Here is a tiny trained network, its code and every weight. The questions are about switching its units off for an input and a class, where a switched-off unit gives its printed mean instead of its output.

import numpy as np


def w(rows, s, z=0):
    codes = np.array(rows[::2]) - 128.0
    scale = np.full(codes.shape[1], s)
    scale[-1] = z or s
    return codes * scale


def f(y):
    return np.maximum(y, 0)


def log_softmax(a):
    a = a - a.max(-1, keepdims=True)
    return a - np.log(np.exp(a).sum(-1, keepdims=True))


def net(x, mask):
    res = np.array(x, float).reshape(1, 7) / 4 @ E
    y = f(res @ A[0][:, :-1].T + A[0][:, -1])
    res = res + np.where(mask, y, B[0][:, -1]) @ B[0][:, :-1]
    return log_softmax(res[-1] @ U[:, :-1].T + U[:, -1])


A, B = {}, {}
E = w([
[142,122,103,136,136,137],'x0',
[127,117,130,119,126,131],'x1',
[130,121,125,124,127,133],'x2',
[224,164,198,114,184,240],'x3',
[128,99,115,113,124,152],'x4',
[111,109,128,114,127,150],'x5',
[114,203,67,2,102,140],'x6',
],0.016)
A[0] = w([
[116,42,99,130,65,2,203],'n1',
[84,42,155,204,87,124,129],'n2',
[197,136,213,165,157,185,120],'n3',
[46,142,45,108,41,67,214],'n4',
[80,44,108,194,96,79,210],'n5',
[120,47,178,229,182,115,254],'n6',
[171,224,123,59,161,205,139],'n7',
],0.0096,0.0073)
B[0] = w([
[87,185,64,168,66,110,235],'n1',
[122,192,129,158,73,178,201],'n2',
[207,84,215,94,169,138,217],'n3',
[118,37,24,154,193,1,241],'n4',
[114,159,120,221,117,86,223],'n5',
[99,49,208,249,115,216,250],'n6',
[152,188,121,35,75,143,210],'n7',
],0.0096,0.021)
U = w([
[87,136,122,253,72,106,198],'0',
[167,78,234,155,160,186,3],'1',
[108,111,50,102,142,40,186],'2',
[142,228,134,41,77,154,100],'3',
],0.012,0.0018)

Each question gives the input, the list of numbers given to net, and the class t.
The units are the neurons (one row each of A and B). Each row of codes is followed by its name. A weight is (code - 128) times the scale printed after its matrix; where a second scale follows, it is the last column's (A, B and U).
mask holds one flag per neuron, in row order. A switched-off neuron (its flag False) gives its mean, the last column of its row in B, instead of its output. The means were averaged over made-up inputs and are rounded, as every weight is.
A unit's drop is (log p(t) with every unit on - log p(t) with that unit switched off) / (log p(t) with every unit on - log p(t) with every unit switched off).
The circuit of an input: a set's keep is (log p(t) with only the set's units on - log p(t) with every unit switched off) / (log p(t) with every unit on - log p(t) with every unit switched off). Starting from all 7 units, units are removed one at a time, each time the one whose removal leaves the highest keep (on an exact tie, the one counted first), for as long as the keep stays at least 0.8.
units of the circuit, in order: the units of the circuit, biggest drop first
unit that matters most: the unit with the biggest drop
k most important neurons: the k neurons with the biggest drops, biggest first
drop when u is switched off: that unit's drop, to one decimal
input [-1,-8,-7,-7,-6,5,3], class 2: unit that matters most -> n4
input [8,1,1,2,3,8,1], class 3: units of the circuit, in order -> n6; n4
input [0,-5,2,-5,6,1,2], class 2: 2 most important neurons -> n6; n4
input [2,-6,-5,7,-8,5,2], class 3: 2 most important neurons -> n7; n6
input [-6,-5,-3,4,0,4,0], class 1: 2 most important neurons -> n1; n3
input [-8,2,1,8,-2,-4,1], class 3: 2 most important neurons -> n7; n6
input [3,-3,-3,1,3,0,-3], class 1: 2 most important neurons -> n1; n4
input [-5,-1,5,5,4,-2,1], class 3: 2 most important neurons -> n6; n7
input [2,-4,8,1,4,2,5], class 3: drop when n7 is switched off -> 0.2
input [-1,0,-2,-8,-3,6,4], class 2: drop when n4 is switched off -> 0.7
input [8,-2,-3,-5,8,8,3], class 2: drop when n7 is switched off -> 0.0
